How the objects are linked:
zora p gere
zora x lagu
zora b mafo
funo p giru
funo x tebe
funo b sove
soti p vude
soti x zese
soti b febe
feru p vibe
feru x suve
feru b posu
nide p salo
nide x sese
nide b lesi
tebe p lofu
tebe x sove
tebe b funo
tuko p salo
tuko x lesi
tuko b zora
sozo p mafo
sozo x zese
sozo b dode
zese p vude
zese x gini
zese b viga
nuno p tevo
nuno x sazo
nuno b fefu
mafo p viga
mafo x vose
mafo b sisa
seka p fiti
seka x folo
seka b nove
tana p dila
tana x fuge
tana b lofu
vora p mezu
vora x tome
vora b mafo
boto p vibe
boto x giru
boto b pire
nafo p kure
nafo x puri
nafo b giru
posu p dafa
posu x feru
posu b salo
zuta p rage
zuta x kure
zuta b folo
vose p mafo
vose x bora
vose b para
lagu p kiga
lagu x relu
lagu b zora
sese p posu
sese x dafa
sese b nide
vavu p gere
vavu x mugo
vavu b tema
mezu p vavu
mezu x lesi
mezu b bora
lesi p mugo
lesi x nide
lesi b tuko
zupu p zuta
zupu x rage
zupu b fiti
tevo p sazo
tevo x febe
tevo b dila
sazo p febe
sazo x lelu
sazo b nuno
tema p para
tema x sisa
tema b viga
filu p zora
filu x gere
filu b zola
bani p puru
bani x pire
bani b suve
mugo p nide
mugo x salo
mugo b vavu
dila p nuno
dila x tevo
dila b fuge
vono p seka
vono x fiti
vono b puru
dafa p feru
dafa x vibe
dafa b sese
vude p zese
vude x dode
vude b lelu
para p tome
para x vose
para b salo
lofu p bani
lofu x tevo
lofu b giru
zola p sazo
zola x para
zola b relu
lelu p soti
lelu x vude
lelu b sazo
zaki p bani
zaki x dafa
zaki b vibe
sove p boto
sove x funo
sove b kure
kure p kure
kure x folo
kure b zuta
puru p nove
puru x vono
puru b zaki
rage p kure
rage x pire
rage b zupu
pire p sove
pire x boto
pire b rage
suve p zaki
suve x feru
suve b feru
vibe p suve
vibe x zaki
vibe b dafa
febe p lelu
febe x soti
febe b tevo
nove p vono
nove x seka
nove b bani
kiga p sozo
kiga x zola
kiga b gere
relu p viga
relu x lagu
relu b para
dode p gini
dode x sozo
dode b zese
gere p lagu
gere x kiga
gere b filu
viga p zola
viga x tema
viga b tema
fuge p fefu
fuge x dila
fuge b tana
fefu p dila
fefu x nuno
fefu b kure
retu p nuno
retu x sazo
retu b gini
folo p zupu
folo x puri
folo b tana
puri p fuge
puri x sozo
puri b vude
salo p sese
salo x mugo
salo b mugo
fiti p folo
fiti x zupu
fiti b vono
sisa p sese
sisa x mafo
sisa b gere
bora p vora
bora x mezu
bora b vose
giru p tebe
giru x lofu
giru b boto
tome p tuko
tome x vavu
tome b feru
gini p sozo
gini x retu
gini b zese

In the rows, zero is written as 51.

The rows follow the links: the fewer symbols apart two objects are, the more alike their rows tend to be.

Each row is also shifted at random along 4 hidden directions that mean nothing.

Some objects, each with a row of numbers:
lagu: [ 21,  55,  60,  47,  53,  56,  60,  48,  50,  50,  47,  47,  49,  50,  51,  52,  49,  55,  48,  50,  51,  52,  57,  52,  48,  44,  45,  55,  49,  48,  56,  50,  54,  51,  50,  58,  47,  52,  58,  51,  51,  56,  46,  50,  55,  48,  59,  52,  56,  49,  53,  52]
soti: [ 55,  47,  53,  52,  49,  47,  48,  53,  50,  52,  46,  50,  47,  56,  51,  63,  60,  46,  50,  49,  50,  50,  51,  61,  52,  55,  60,  57,  39,  48,  47,  56,  46,  55,  47,  45,  46,  53,  41,  43,  50,  50,  49,  47,  53,  47,  48,  50,  39,  41,  47,  52]
sese: [ 73,  53,  56,  58,  53,  50,  50,  47,  51,  55,  52,  45,  51,  43,  55,  53,  54,  59,  56,  47,  57,  56,  44,  43,  54,  54,  56,  39,  42,  46,  39,  48,  45,  52,  54,  53,  54,  48,  51,  57,  56,  43,  49,  51,  56,  56,  48,  55,  50,  51,  51,  53]
viga: [ 54,  50,  54,  46,  49,  54,  57,  53,  52,  54,  51,  46,  54,  56,  48,  54,  48,  44,  52,  51,  47,  50,  56,  52,  48,  48,  45,  46,  58,  45,  55,  52,  53,  50,  46,  52,  48,  56,  53,  39,  47,  57,  53,  55,  52,  54,  56,  51,  50,  55,  57,  51]
gini: [ 45,  47,  54,  48,  50,  53,  52,  53,  47,  53,  47,  53,  51,  50,  43,  46,  57,  49,  46,  49,  50,  51,  55,  58,  52,  59,  50,  53,  52,  49,  52,  48,  52,  48,  48,  48,  57,  53,  47,  50,  53,  55,  54,  46,  48,  56,  54,  53,  52,  51,  48,  51]
lesi: [ 58,  54,  57,  50,  53,  53,  48,  45,  49,  51,  47,  46,  48,  47,  48,  53,  53,  58,  58,  45,  51,  50,  48,  47,  55,  54,  60,  48,  38,  48,  41,  48,  51,  54,  51,  52,  54,  55,  47,  60,  54,  45,  44,  48,  61,  51,  49,  56,  50,  45,  49,  48]
kiga: [ 57,  55,  57,  51,  54,  52,  55,  50,  51,  52,  47,  50,  52,  49,  52,  56,  53,  57,  47,  50,  56,  56,  55,  51,  50,  47,  47,  50,  44,  49,  50,  50,  47,  51,  56,  56,  48,  46,  57,  53,  57,  49,  45,  53,  53,  49,  56,  54,  54,  51,  52,  53]
giru: [ 34,  52,  44,  51,  49,  48,  48,  48,  47,  49,  51,  56,  55,  51,  56,  49,  58,  53,  53,  46,  52,  46,  47,  47,  55,  54,  56,  55,  46,  53,  48,  44,  50,  55,  56,  49,  51,  59,  51,  57,  53,  53,  54,  46,  46,  48,  51,  44,  53,  44,  48,  54]
fiti: [ 41,  53,  45,  47,  47,  47,  47,  54,  57,  53,  54,  58,  54,  57,  47,  47,  46,  43,  56,  56,  48,  49,  53,  52,  51,  51,  49,  53,  59,  53,  58,  55,  58,  49,  47,  43,  50,  52,  46,  48,  52,  49,  53,  53,  48,  53,  51,  54,  53,  55,  53,  46]
kure: [ 45,  47,  42,  60,  55,  52,  47,  53,  47,  44,  61,  53,  53,  51,  61,  59,  53,  54,  44,  61,  58,  53,  55,  49,  57,  48,  48,  43,  58,  54,  48,  57,  40,  47,  63,  49,  55,  40,  57,  48,  51,  48,  53,  58,  55,  48,  49,  43,  48,  61,  52,  59]
tevo: [ 48,  49,  47,  55,  47,  51,  53,  48,  55,  47,  55,  48,  50,  54,  54,  48,  50,  53,  48,  54,  54,  49,  50,  53,  51,  47,  51,  59,  53,  55,  58,  51,  50,  51,  49,  48,  50,  51,  50,  51,  49,  51,  52,  49,  50,  46,  47,  50,  48,  50,  43,  55]
posu: [ 34,  50,  59,  45,  55,  49,  51,  52,  45,  50,  50,  47,  43,  51,  54,  59,  54,  50,  64,  42,  45,  58,  47,  54,  47,  47,  64,  49,  39,  47,  37,  54,  46,  56,  44,  57,  40,  52,  46,  42,  46,  58,  47,  45,  53,  50,  53,  52,  42,  38,  50,  46]
dode: [ 71,  46,  53,  51,  56,  51,  48,  57,  46,  54,  51,  54,  51,  50,  52,  57,  58,  47,  45,  55,  52,  55,  58,  61,  53,  56,  51,  47,  55,  50,  48,  59,  42,  47,  53,  48,  51,  47,  49,  41,  52,  53,  54,  48,  51,  53,  54,  51,  46,  55,  51,  54]
para: [ 51,  51,  57,  50,  52,  57,  58,  52,  51,  52,  49,  45,  51,  53,  48,  52,  45,  47,  51,  51,  47,  48,  55,  49,  49,  48,  46,  48,  57,  47,  54,  51,  55,  51,  47,  58,  51,  55,  56,  46,  45,  57,  50,  56,  56,  53,  54,  51,  51,  57,  59,  51]
seka: [ 51,  54,  47,  50,  45,  47,  45,  50,  54,  55,  48,  58,  55,  58,  50,  51,  54,  50,  61,  50,  51,  49,  50,  53,  55,  54,  59,  53,  45,  54,  50,  47,  49,  55,  50,  45,  45,  55,  44,  55,  56,  42,  53,  50,  46,  53,  49,  56,  46,  50,  52,  50]
zese: [ 58,  49,  54,  45,  49,  48,  53,  57,  52,  58,  48,  53,  52,  51,  39,  42,  50,  41,  45,  52,  48,  49,  53,  57,  47,  60,  42,  55,  60,  48,  61,  51,  62,  46,  42,  45,  59,  55,  45,  46,  53,  57,  56,  49,  46,  59,  54,  55,  59,  52,  50,  45]
lofu: [ 32,  52,  44,  47,  50,  51,  50,  49,  51,  47,  54,  55,  53,  52,  55,  45,  49,  50,  55,  51,  49,  46,  48,  51,  52,  48,  53,  58,  56,  56,  55,  50,  54,  52,  49,  49,  48,  59,  52,  50,  47,  59,  56,  45,  46,  46,  53,  45,  52,  47,  48,  53]
zupu: [ 61,  52,  43,  49,  46,  42,  44,  53,  52,  52,  54,  58,  54,  58,  46,  54,  53,  47,  54,  53,  49,  51,  49,  50,  51,  53,  56,  52,  45,  51,  49,  52,  53,  52,  51,  41,  52,  47,  43,  51,  58,  43,  49,  56,  49,  52,  49,  53,  51,  48,  51,  43]
fefu: [ 51,  50,  44,  53,  46,  51,  52,  48,  53,  46,  56,  51,  52,  55,  48,  42,  50,  58,  50,  52,  53,  50,  50,  49,  52,  48,  51,  57,  50,  56,  55,  44,  52,  50,  51,  48,  53,  47,  50,  58,  54,  47,  51,  50,  48,  48,  49,  54,  53,  51,  42,  48]
vude: [ 39,  45,  54,  53,  53,  53,  53,  56,  49,  52,  50,  50,  49,  50,  50,  54,  55,  44,  42,  55,  52,  50,  57,  60,  51,  55,  48,  53,  59,  50,  54,  57,  49,  48,  49,  48,  55,  52,  49,  43,  47,  57,  55,  48,  52,  53,  51,  48,  48,  54,  49,  56]
feru: [ 68,  49,  55,  56,  59,  50,  52,  59,  55,  54,  58,  51,  46,  44,  61,  52,  44,  46,  49,  57,  52,  59,  48,  53,  45,  47,  45,  44,  66,  52,  51,  65,  48,  49,  51,  59,  47,  42,  58,  40,  44,  59,  54,  54,  47,  55,  50,  51,  52,  56,  56,  53]
puru: [ 44,  53,  50,  55,  48,  51,  50,  52,  58,  57,  51,  57,  54,  51,  55,  47,  49,  49,  55,  51,  54,  50,  50,  52,  53,  53,  50,  50,  58,  56,  56,  50,  52,  53,  51,  50,  48,  54,  52,  55,  51,  47,  56,  50,  44,  55,  49,  53,  51,  58,  54,  56]

From each start, follow one symbol. Which object do you reach?
Answers are names.
---
[ 46,  50,  49,  55,  51,  48,  47,  52,  51,  52,  51,  57,  51,  53,  62,  58,  57,  52,  59,  48,  52,  55,  49,  55,  53,  49,  60,  50,  46,  56,  45,  54,  42,  57,  55,  53,  41,  51,  51,  49,  49,  48,  54,  48,  44,  49,  48,  48,  41,  48,  53,  58]
x pire
---
[ 63,  50,  55,  61,  54,  49,  51,  53,  51,  54,  54,  49,  48,  44,  61,  55,  55,  57,  53,  48,  57,  60,  44,  48,  51,  51,  54,  41,  47,  49,  40,  52,  42,  54,  56,  59,  50,  44,  54,  52,  51,  49,  51,  53,  48,  55,  48,  52,  46,  51,  55,  57]
p feru
---
[ 55,  56,  58,  46,  53,  55,  56,  49,  55,  54,  49,  45,  49,  47,  42,  42,  40,  48,  51,  52,  47,  47,  50,  47,  48,  52,  43,  49,  59,  47,  57,  51,  65,  48,  44,  54,  56,  56,  53,  53,  49,  55,  49,  52,  57,  56,  52,  55,  62,  54,  55,  43]
b tema
---
[ 31,  47,  55,  51,  54,  58,  54,  52,  44,  50,  49,  50,  53,  47,  48,  48,  57,  52,  42,  52,  53,  52,  61,  57,  53,  57,  45,  49,  57,  50,  52,  50,  47,  46,  54,  55,  56,  51,  53,  50,  50,  57,  55,  48,  51,  54,  56,  49,  53,  57,  51,  57]
b dode
---
[ 35,  50,  44,  52,  50,  49,  48,  53,  49,  46,  57,  54,  54,  56,  50,  54,  52,  50,  49,  56,  52,  51,  52,  50,  52,  50,  52,  50,  52,  52,  49,  52,  50,  50,  55,  46,  55,  46,  49,  50,  53,  49,  50,  56,  53,  49,  50,  48,  51,  54,  51,  48]
p rage
---
[ 51,  50,  51,  48,  49,  47,  52,  55,  56,  52,  50,  49,  46,  56,  48,  53,  48,  41,  48,  54,  48,  47,  49,  59,  47,  49,  51,  62,  54,  50,  60,  60,  58,  51,  40,  43,  48,  54,  45,  40,  45,  57,  51,  48,  51,  48,  48,  51,  47,  45,  46,  47]
b tevo
---
[ 50,  52,  44,  47,  48,  42,  48,  55,  53,  51,  55,  57,  53,  55,  45,  47,  47,  44,  48,  55,  48,  50,  48,  48,  48,  53,  47,  53,  55,  51,  55,  53,  61,  49,  49,  43,  56,  48,  47,  50,  54,  51,  50,  56,  49,  53,  49,  51,  60,  51,  52,  40]
x pire
---
[ 40,  48,  51,  61,  46,  53,  55,  49,  54,  50,  51,  44,  51,  51,  52,  50,  53,  55,  41,  53,  58,  49,  51,  54,  53,  52,  48,  57,  51,  52,  58,  48,  49,  51,  51,  49,  56,  52,  52,  55,  50,  49,  52,  51,  52,  49,  45,  50,  48,  53,  45,  60]
p febe
---
[ 57,  44,  52,  53,  53,  53,  51,  55,  49,  49,  53,  50,  49,  51,  52,  52,  53,  47,  42,  57,  53,  52,  57,  62,  52,  52,  49,  53,  59,  51,  54,  57,  45,  46,  50,  47,  52,  47,  49,  42,  48,  55,  56,  47,  51,  50,  52,  50,  45,  55,  45,  56]
b gini
---
[ 24,  47,  48,  55,  51,  58,  56,  49,  50,  42,  58,  46,  48,  54,  56,  50,  49,  54,  47,  56,  53,  51,  56,  56,  52,  42,  50,  57,  57,  55,  56,  52,  47,  48,  50,  51,  49,  49,  54,  46,  43,  55,  53,  48,  54,  43,  51,  47,  45,  54,  43,  58]
x sazo
---
[ 57,  50,  45,  44,  49,  50,  52,  50,  54,  44,  57,  52,  49,  58,  48,  44,  45,  49,  55,  55,  46,  50,  52,  55,  48,  44,  53,  60,  55,  55,  56,  54,  55,  49,  43,  46,  44,  49,  47,  45,  48,  55,  51,  47,  49,  45,  53,  54,  51,  46,  42,  43]
p nuno
---
[ 71,  53,  58,  48,  52,  52,  54,  51,  54,  54,  47,  47,  47,  49,  43,  45,  45,  51,  53,  48,  47,  50,  47,  46,  47,  54,  50,  51,  49,  50,  52,  51,  62,  52,  46,  56,  56,  52,  51,  57,  51,  51,  47,  53,  54,  56,  50,  56,  59,  50,  56,  42]
b feru
---
[ 53,  53,  56,  45,  54,  53,  57,  52,  52,  52,  50,  47,  51,  54,  52,  61,  47,  48,  52,  52,  48,  53,  56,  53,  47,  43,  47,  50,  52,  46,  55,  55,  51,  50,  48,  55,  42,  51,  56,  40,  48,  57,  49,  54,  53,  49,  59,  52,  50,  50,  56,  51]
b para
---
[ 50,  50,  54,  65,  52,  50,  53,  52,  51,  55,  54,  49,  52,  42,  62,  50,  56,  59,  47,  47,  62,  59,  45,  46,  52,  53,  49,  43,  50,  53,  45,  48,  43,  53,  62,  62,  55,  45,  59,  60,  53,  48,  53,  55,  45,  56,  45,  49,  51,  57,  55,  62]
p suve
---
[ 61,  54,  57,  47,  56,  52,  46,  46,  48,  51,  50,  46,  46,  50,  54,  60,  53,  53,  62,  47,  48,  53,  49,  50,  55,  50,  63,  45,  40,  47,  37,  55,  47,  53,  48,  49,  46,  54,  45,  48,  50,  48,  47,  47,  61,  48,  52,  54,  44,  42,  48,  48]
p salo
---
[ 51,  51,  43,  51,  51,  43,  44,  54,  51,  51,  54,  58,  54,  52,  54,  54,  55,  48,  52,  52,  51,  50,  46,  49,  50,  54,  53,  52,  49,  52,  48,  53,  52,  54,  54,  46,  51,  51,  49,  50,  54,  50,  53,  53,  47,  50,  49,  45,  54,  46,  51,  48]
b rage
---
[ 53,  53,  43,  53,  49,  46,  46,  50,  50,  52,  53,  57,  56,  49,  55,  50,  55,  52,  51,  49,  53,  46,  44,  46,  55,  56,  52,  52,  48,  52,  48,  46,  51,  53,  58,  46,  55,  56,  51,  58,  56,  49,  54,  52,  46,  51,  48,  44,  55,  48,  50,  52]
p boto
